Here is a tiny trained network, its code and every weight. The questions are about switching its units off for an input and a class, where a switched-off unit gives its printed mean instead of its output.

import numpy as np


def w(rows, s, z=0):
    codes = np.array(rows[::2]) - 128.0
    scale = np.full(codes.shape[1], s)
    scale[-1] = z or s
    return codes * scale


def f(y):
    return np.maximum(y, 0)


def log_softmax(a):
    a = a - a.max(-1, keepdims=True)
    return a - np.log(np.exp(a).sum(-1, keepdims=True))


def net(x, mask):
    res = np.array(x, float).reshape(1, 7) / 4 @ E
    y = f(res @ A[0][:, :-1].T + A[0][:, -1])
    res = res + np.where(mask, y, B[0][:, -1]) @ B[0][:, :-1]
    return log_softmax(res[-1] @ U[:, :-1].T + U[:, -1])


A, B = {}, {}
E = w([
[130,125,129,124,127,128,132,125,125],'x0',
[127,129,130,128,129,124,127,129,129],'x1',
[130,127,130,126,129,130,130,127,128],'x2',
[180,254,70,163,117,139,196,113,132],'x3',
[181,116,150,204,73,107,98,130,38],'x4',
[143,100,74,126,174,249,84,233,108],'x5',
[130,127,127,125,127,130,131,129,128],'x6',
],0.0077)
A[0] = w([
[61,54,116,58,214,200,73,204,174,145],'n0',
[62,51,116,52,222,204,66,212,170,146],'n1',
[177,77,154,186,88,136,51,160,23,213],'n2',
[167,224,14,128,147,168,209,126,170,76],'n3',
[183,136,54,162,145,203,95,195,66,15],'n4',
[196,194,135,209,47,77,177,74,78,114],'n5',
[74,185,73,58,174,135,201,94,253,162],'n6',
[100,67,219,124,99,94,77,120,93,222],'n7',
[59,123,213,81,111,46,156,49,190,41],'n8',
[210,142,58,179,136,204,107,199,68,239],'n9',
[197,192,134,202,50,75,179,69,72,113],'n10',
[182,133,50,154,144,202,92,193,63,34],'n11',
[85,44,225,123,89,74,58,112,85,4],'n12',
[188,184,150,206,55,62,176,75,85,109],'n13',
],0.004,0.0031)
B[0] = w([
[82,161,62,60,83,199,43,91,69,238],'n0',
[78,152,61,55,89,199,33,92,62,246],'n1',
[194,166,196,205,107,47,203,99,186,233],'n2',
[111,69,247,207,204,53,127,196,244,208],'n3',
[201,165,220,242,109,11,220,97,208,180],'n4',
[118,199,69,77,51,180,102,54,71,214],'n5',
[132,98,235,221,177,41,151,170,226,238],'n6',
[87,61,186,161,203,108,101,196,193,224],'n7',
[72,38,220,171,229,101,84,220,228,199],'n8',
[61,50,168,130,207,131,75,209,172,254],'n9',
[118,196,69,76,53,176,96,53,66,214],'n10',
[182,145,223,227,129,21,203,117,212,185],'n11',
[239,211,201,245,62,3,251,47,179,174],'n12',
[111,183,74,78,59,179,94,61,71,212],'n13',
],0.0049,0.005)
U = w([
[107,93,143,136,164,126,113,164,143,6],'0',
[163,145,142,152,117,101,194,113,139,254],'1',
[112,145,3,59,97,188,97,104,48,136],'2',
],0.015,0.00042)

Each question gives the input, the list of numbers given to net, and the class t.
The units are the neurons (one row each of A and B). Each row of codes is followed by its name. A weight is (code - 128) times the scale printed after its matrix; where a second scale follows, it is the last column's (A, B and U).
mask holds one flag per neuron, in row order. A switched-off neuron (its flag False) gives its mean, the last column of its row in B, instead of its output. The means were averaged over made-up inputs and are rounded, as every weight is.
A unit's drop is (log p(t) with every unit on - log p(t) with that unit switched off) / (log p(t) with every unit on - log p(t) with every unit switched off).
The circuit of an input: a set's keep is (log p(t) with only the set's units on - log p(t) with every unit switched off) / (log p(t) with every unit on - log p(t) with every unit switched off). Starting from the 12 units with the biggest drops (on a tie, the unit counted first), units are removed one at a time, each time the one whose removal leaves the highest keep (on an exact tie, the one counted first), for as long as the keep stays at least 0.8.
circuit, biggest first: the units of the circuit, biggest drop first
unit that matters most: the unit with the biggest drop
k most important neurons: the k neurons with the biggest drops, biggest first
drop of u: that unit's drop, to one decimal
input [-4,-5,5,0,-4,-7,0], class 0: 2 most important neurons => [n8 n2]
input [8,-1,6,1,4,8,-3], class 1: unit that matters most => n4
input [5,0,5,7,-5,1,-4], class 0: circuit, biggest first => [n3 n2]
input [-4,8,4,-6,4,-3,-1], class 1: 3 most important neurons => [n12 n9 n2]
input [0,1,-4,-5,-2,6,-2], class 2: 2 most important neurons => [n1 n0]
input [4,0,2,8,-5,5,1], class 0: 4 most important neurons => [n9 n3 n2 n12]
input [2,-3,-4,-5,-6,6,-4], class 2: drop of n4 => 0.0
input [-7,6,-5,-7,8,-3,0], class 1: drop of n2 => 0.1
input [5,-5,0,7,1,-6,7], class 2: drop of n10 => 0.3
input [5,-6,-1,-1,-2,6,2], class 2: 2 most important neurons => [n1 n0]
